Below are the code and all the weights of a small trained network. Each question names an input and a class and asks about switching units off, where a switched-off unit gives its printed mean instead of its output.

import numpy as np


def w(rows, s, z=0):
    codes = np.array(rows[::2]) - 128.0
    scale = np.full(codes.shape[1], s)
    scale[-1] = z or s
    return codes * scale


def norm(h):
    return h / np.sqrt((h * h).mean(-1, keepdims=True) + 1e-5)


def f(y):
    return y / 2 * (1 + np.tanh(0.7978845608 * (y + 0.044715 * y**3)))


def log_softmax(a):
    a = a - a.max(-1, keepdims=True)
    return a - np.log(np.exp(a).sum(-1, keepdims=True))


def net(x, mask):
    res = np.array(x, float).reshape(1, 8) / 4 @ E
    u = 0
    for l in range(2):
        y = f(norm(res) @ A[l][:, :-1].T + A[l][:, -1])
        res = res + np.where(mask[u : u + 13], y, B[l][:, -1]) @ B[l][:, :-1]
        u += 13
    return log_softmax(norm(res)[-1] @ U[:, :-1].T + U[:, -1])


A, B = {}, {}
E = w([
[199,200,135,103,210],'x0',
[114,131,134,120,132],'x1',
[146,154,40,31,70],'x2',
[125,253,113,167,79],'x3',
[133,124,114,136,133],'x4',
[129,128,124,130,128],'x5',
[143,118,108,143,131],'x6',
[134,123,118,136,130],'x7',
],0.0039)
A[0] = w([
[123,226,1,42,88,139],'0.n1',
[125,113,92,95,44,33],'0.n2',
[73,43,123,104,91,47],'0.n3',
[171,164,129,157,158,190],'0.n4',
[127,247,89,147,172,14],'0.n5',
[133,130,118,113,117,3],'0.n6',
[68,148,118,186,3,21],'0.n7',
[150,88,56,31,97,5],'0.n8',
[143,196,145,188,114,26],'0.n9',
[153,124,147,130,98,81],'0.n10',
[173,146,88,82,184,152],'0.n11',
[204,57,165,44,207,74],'0.n12',
[176,129,142,86,146,25],'0.n13',
],0.0071,0.0012)
B[0] = w([
[138,92,141,180,30,254],'0.n1',
[164,86,163,97,190,159],'0.n2',
[209,116,186,135,145,168],'0.n3',
[114,133,177,92,167,149],'0.n4',
[173,161,183,99,164,179],'0.n5',
[123,140,116,107,137,121],'0.n6',
[50,85,65,150,165,187],'0.n7',
[126,131,112,8,146,186],'0.n8',
[130,137,99,80,180,155],'0.n9',
[115,121,133,143,148,124],'0.n10',
[44,166,126,72,92,164],'0.n11',
[65,133,83,185,101,188],'0.n12',
[88,142,82,96,149,132],'0.n13',
],0.012,0.0062)
A[1] = w([
[186,38,137,185,106,59],'1.n1',
[67,178,149,77,143,79],'1.n2',
[177,110,199,192,157,22],'1.n3',
[170,81,120,2,121,53],'1.n4',
[72,90,125,123,183,88],'1.n5',
[150,89,145,82,118,149],'1.n6',
[189,176,120,159,56,43],'1.n7',
[77,98,61,166,60,48],'1.n8',
[98,107,160,118,98,205],'1.n9',
[70,71,87,121,67,254],'1.n10',
[23,143,67,184,227,59],'1.n11',
[144,149,147,101,83,110],'1.n12',
[85,110,108,131,165,30],'1.n13',
],0.0081,0.0008)
B[1] = w([
[77,166,74,58,78,213],'1.n1',
[167,2,65,151,113,160],'1.n2',
[108,94,64,90,165,179],'1.n3',
[141,162,175,230,195,203],'1.n4',
[147,206,164,116,64,167],'1.n5',
[134,227,129,148,142,158],'1.n6',
[103,128,147,194,139,149],'1.n7',
[134,97,110,21,169,225],'1.n8',
[138,159,49,136,136,168],'1.n9',
[109,134,133,107,226,254],'1.n10',
[195,165,190,242,25,237],'1.n11',
[124,71,99,234,164,155],'1.n12',
[171,117,151,135,74,146],'1.n13',
],0.0099,0.0048)
U = w([
[59,105,29,35,104,179],'0',
[159,178,148,221,27,185],'1',
[210,170,165,105,254,3],'2',
],0.0078,0.00044)

Each question gives the input, the list of numbers given to net, and the class t.
The units are the neurons (one row each of A and B). Each row of codes is followed by its name. A weight is (code - 128) times the scale printed after its matrix; where a second scale follows, it is the last column's (A, B and U).
mask holds one flag per neuron, layer by layer. A switched-off neuron (its flag False) gives its mean, the last column of its row in B, instead of its output. The means were averaged over made-up inputs and are rounded, as every weight is.
A unit's drop is (log p(t) with every unit on - log p(t) with that unit switched off) / (log p(t) with every unit on - log p(t) with every unit switched off).
The circuit of an input: a set's keep is (log p(t) with only the set's units on - log p(t) with every unit switched off) / (log p(t) with every unit on - log p(t) with every unit switched off). Starting from the 12 units with the biggest drops (on a tie, the unit counted first), units are removed one at a time, each time the one whose removal leaves the highest keep (on an exact tie, the one counted first), for as long as the keep stays at least 0.8.
units of the circuit, in order: the units of the circuit, biggest drop first
k most important neurons: the k neurons with the biggest drops, biggest first
top k neurons in layer l: the k neurons of layer l with the biggest drops, biggest first
input [8,-4,8,4,-7,-3,7,-4], class 1: units of the circuit, in order -> [0.n1]
input [0,-2,4,7,-2,-6,-4,0], class 0: units of the circuit, in order -> [0.n7, 1.n8]
input [-3,-3,1,6,-8,-4,-3,1], class 0: top 2 neurons in layer 0 -> [0.n1, 0.n12]
input [-5,3,1,-7,-4,7,7,7], class 2: 3 most important neurons -> [0.n1, 1.n4, 0.n8]
input [6,0,0,-3,3,-4,6,-8], class 1: top 2 neurons in layer 0 -> [0.n1, 0.n8]
input [0,7,-5,0,4,-7,7,4], class 0: 2 most important neurons -> [0.n7, 0.n11]
input [-1,-2,4,8,8,-3,-8,5], class 0: 2 most important neurons -> [0.n1, 0.n7]
input [0,-8,5,-8,4,4,-3,-7], class 2: top 3 neurons in layer 0 -> [0.n3, 0.n8, 0.n7]
input [7,4,1,3,-2,-4,-6,3], class 1: top 4 neurons in layer 0 -> [0.n1, 0.n8, 0.n2, 0.n11]
input [0,0,-6,-4,-7,-8,-3,-1], class 0: top 2 neurons in layer 1 -> [1.n3, 1.n1]
input [-7,-3,1,7,-8,-8,7,1], class 0: 2 most important neurons -> [1.n8, 1.n4]
input [-6,4,2,6,2,7,2,8], class 0: 3 most important neurons -> [1.n8, 0.n1, 1.n10]
input [4,0,8,1,-2,-1,-7,-8], class 1: 3 most important neurons -> [0.n7, 0.n1, 1.n4]
input [6,3,1,2,4,-6,1,4], class 1: top 2 neurons in layer 0 -> [0.n1, 0.n5]
input [-6,-1,5,0,-8,-4,0,5], class 2: top 3 neurons in layer 0 -> [0.n8, 0.n2, 0.n12]
input [1,5,8,2,6,5,5,-5], class 1: top 2 neurons in layer 0 -> [0.n7, 0.n1]
input [0,-1,1,-2,6,-3,-6,8], class 2: units of the circuit, in order -> [1.n4]
input [-2,5,8,-4,-7,8,-7,-7], class 2: 3 most important neurons -> [1.n4, 0.n8, 1.n11]
input [-1,-6,5,-5,5,-8,3,2], class 2: 2 most important neurons -> [1.n4, 0.n8]
input [-7,-7,2,-2,3,3,2,6], class 2: 2 most important neurons -> [0.n1, 1.n4]
input [-8,-6,-8,-3,-3,-6,-4,-4], class 0: 3 most important neurons -> [1.n1, 1.n11, 1.n3]
input [3,4,0,5,-7,-3,-1,-5], class 2: most important neuron -> [0.n5]
input [0,8,-4,-6,-7,-3,-7,2], class 0: top 3 neurons in layer 0 -> [0.n7, 0.n9, 0.n3]
input [3,-3,-3,-3,0,5,-1,8], class 1: 2 most important neurons -> [1.n11, 0.n1]
input [7,-2,-3,-8,-3,-6,-7,7], class 1: 2 most important neurons -> [1.n11, 0.n1]
